Below are the code and all the weights of a small trained network. Each question names an input and a target symbol and asks about switching units off, where a switched-off unit gives its printed mean instead of its output.

import numpy as np


def w(rows, s, z=0):
    codes = np.array(rows[::2]) - 128.0
    scale = np.full(codes.shape[1], s)
    scale[-1] = z or s
    return codes * scale


def norm(h):
    return h / np.sqrt((h * h).mean(-1, keepdims=True) + 1e-5)


def f(y):
    return y / 2 * (1 + np.tanh(0.7978845608 * (y + 0.044715 * y**3)))


def softmax(a):
    e = np.exp(a - a.max(-1, keepdims=True))
    return e / e.sum(-1, keepdims=True)


def log_softmax(a):
    a = a - a.max(-1, keepdims=True)
    return a - np.log(np.exp(a).sum(-1, keepdims=True))


def net(x, mask):
    ids = ['ΛΞΠΣΦΨαβγδεζημω'.index(c) for c in x.split()]
    T = len(ids)
    res = E[ids] + P[:T]
    r = norm(res)
    for j in range(3):
        rows = slice(3 * j, 3 * j + 3)
        q, k, v = (r @ M[0][rows].T for M in (Q, K, V))
        z = softmax(np.where(np.tri(T) > 0, q @ k.T / 3**0.5, -1e9)) @ v
        o = O[0][rows]
        res = res + np.where(mask[j], z, o[:, -1]) @ o[:, :-1]
    y = f(norm(res) @ A[0][:, :-1].T + A[0][:, -1])
    res = res + np.where(mask[3:7], y, B[0][:, -1]) @ B[0][:, :-1]
    return log_softmax(norm(res)[-1] @ U[:, :-1].T + U[:, -1])


Q, K, V, O, A, B = {}, {}, {}, {}, {}, {}
E = w([
[120,138,176,74],'Λ',
[131,58,199,114],'Ξ',
[131,173,89,72],'Π',
[142,79,235,113],'Σ',
[117,142,81,116],'Φ',
[160,81,209,129],'Ψ',
[161,188,161,161],'α',
[132,98,238,109],'β',
[159,185,155,158],'γ',
[144,214,171,165],'δ',
[143,172,144,122],'ε',
[66,154,158,153],'ζ',
[164,194,45,106],'η',
[253,107,100,201],'μ',
[67,136,127,65],'ω',
],0.02)
P = w([
[238,255,103,111],'0',
[237,188,161,102],'1',
[219,169,176,108],'2',
[211,152,167,119],'3',
[174,162,160,139],'4',
[174,153,152,148],'5',
[160,158,156,145],'6',
[164,141,147,161],'7',
[160,126,135,152],'8',
[156,110,124,162],'9',
[143,110,126,168],'10',
[135,106,123,166],'11',
[137,96,116,170],'12',
[148,100,113,174],'13',
],0.0091)
Q[0] = w([
[160,163,147,137],'h1',
[174,92,160,109],'h1',
[172,150,151,83],'h1',
[113,43,252,126],'h2',
[123,96,105,83],'h2',
[121,125,102,97],'h2',
[175,100,144,101],'h3',
[162,120,158,96],'h3',
[207,118,212,84],'h3',
],0.017)
K[0] = w([
[88,71,129,121],'h1',
[120,131,167,146],'h1',
[101,109,118,85],'h1',
[6,96,121,137],'h2',
[132,86,135,90],'h2',
[148,173,74,77],'h2',
[77,154,126,143],'h3',
[50,135,147,74],'h3',
[56,69,129,82],'h3',
],0.016)
V[0] = w([
[191,150,153,160],'h1',
[148,126,113,23],'h1',
[82,121,85,96],'h1',
[9,150,136,212],'h2',
[81,131,173,199],'h2',
[167,133,134,181],'h2',
[105,115,90,108],'h3',
[32,127,93,111],'h3',
[139,117,125,70],'h3',
],0.012)
O[0] = w([
[153,230,156,82,173],'h1',
[80,152,96,176,255],'h1',
[138,65,133,117,79],'h1',
[138,218,208,34,24],'h2',
[185,166,127,105,64],'h2',
[151,229,56,136,67],'h2',
[132,113,176,152,113],'h3',
[85,201,132,207,115],'h3',
[174,255,125,111,215],'h3',
],0.0084,0.0059)
A[0] = w([
[87,174,16,70,121],'n1',
[47,78,137,104,55],'n2',
[107,139,237,211,3],'n3',
[102,2,76,73,138],'n4',
],0.013,0.0047)
B[0] = w([
[85,174,3,119,213],'n1',
[226,96,132,107,204],'n2',
[100,83,164,134,241],'n3',
[130,49,97,134,254],'n4',
],0.019,0.0061)
U = w([
[5,155,31,85,212],'Λ',
[149,29,61,81,167],'Ξ',
[114,124,105,112,19],'Π',
[196,128,131,74,44],'Σ',
[109,125,106,90,43],'Φ',
[223,133,98,157,45],'Ψ',
[129,133,130,100,139],'α',
[141,142,116,79,91],'β',
[124,119,138,104,107],'γ',
[133,152,101,104,98],'δ',
[114,123,107,114,11],'ε',
[111,197,134,20,199],'ζ',
[120,123,105,112,3],'η',
[132,151,100,242,63],'μ',
[42,99,171,137,234],'ω',
],0.012,0.004)

Each question gives the input, a string of symbols that net reads in full, and the target symbol t.
The units are the heads (3 rows each of Q, K, V and O) and the neurons (one row each of A and B). Each row of codes is followed by its name. A weight is (code - 128) times the scale printed after its matrix; where a second scale follows, it is the last column's (O, A, B and U).
mask holds one flag per unit, heads first, then neurons. A switched-off unit (its flag False) gives its mean, the last column of its rows in O or B, instead of its output. The means were averaged over made-up inputs and are rounded, as every weight is.
A unit's drop is (log p(t) with every unit on - log p(t) with that unit switched off) / (log p(t) with every unit on - log p(t) with every unit switched off).
The circuit of an input: a set's keep is (log p(t) with only the set's units on - log p(t) with every unit switched off) / (log p(t) with every unit on - log p(t) with every unit switched off). Starting from all 7 units, units are removed one at a time, each time the one whose removal leaves the highest keep (on an exact tie, the one counted first), for as long as the keep stays at least 0.8.
circuit, biggest first: the units of the circuit, biggest drop first
k most important neurons: the k neurons with the biggest drops, biggest first
heads that matter: for each layer, one digit per head in row order, 1 if its drop is at least 0.15 and else 0, layers parted by /
drop when u is switched off: that unit's drop, to one decimal
input Ψ Φ γ α ω Σ ζ Ξ Ξ, target ζ: circuit, biggest first	[h2]
input Ξ ζ Ψ Ξ Ψ γ η ω Σ Σ Σ Σ Ψ, target ω: 2 most important neurons	[n3 n2]
input Ξ ω Ξ β, target ω: heads that matter	000
input β η ω Φ μ ω Ξ ω, target Ξ: 2 most important neurons	[n2 n4]
input β ω Φ, target Λ: 2 most important neurons	[n2 n1]
input ω μ Σ Σ Ξ ω ω ω Ψ Ξ Ξ δ Σ, target ω: circuit, biggest first	[h3 n3]
input α ω ω Π, target Λ: heads that matter	000
input Σ γ μ Ψ Ψ μ ω ω ω ω ω μ, target μ: heads that matter	001
input Ψ μ ε Λ, target Λ: heads that matter	110
input ω ω ω ε, target μ: heads that matter	010
input Σ Ξ Λ, target Λ: heads that matter	111
input μ Σ ζ Ψ, target ζ: heads that matter	010
input ε ω Ξ ω ω ω ω Ξ ω Ξ Σ ω Ξ, target ω: heads that matter	001
input γ ω μ Φ, target Λ: heads that matter	000
input ω ω μ, target μ: 2 most important neurons	[n2 n4]
input ω Π ω ω ε, target μ: 2 most important neurons	[n1 n4]
input ω Ψ Φ μ Ξ Λ ε, target Λ: heads that matter	010
input Ψ Ξ ε, target Λ: 2 most important neurons	[n1 n2]
input Σ Ξ Π, target Λ: 2 most important neurons	[n1 n2]
input γ Ξ Λ Σ δ ζ Π Ξ, target ζ: drop when h2 is switched off	0.9
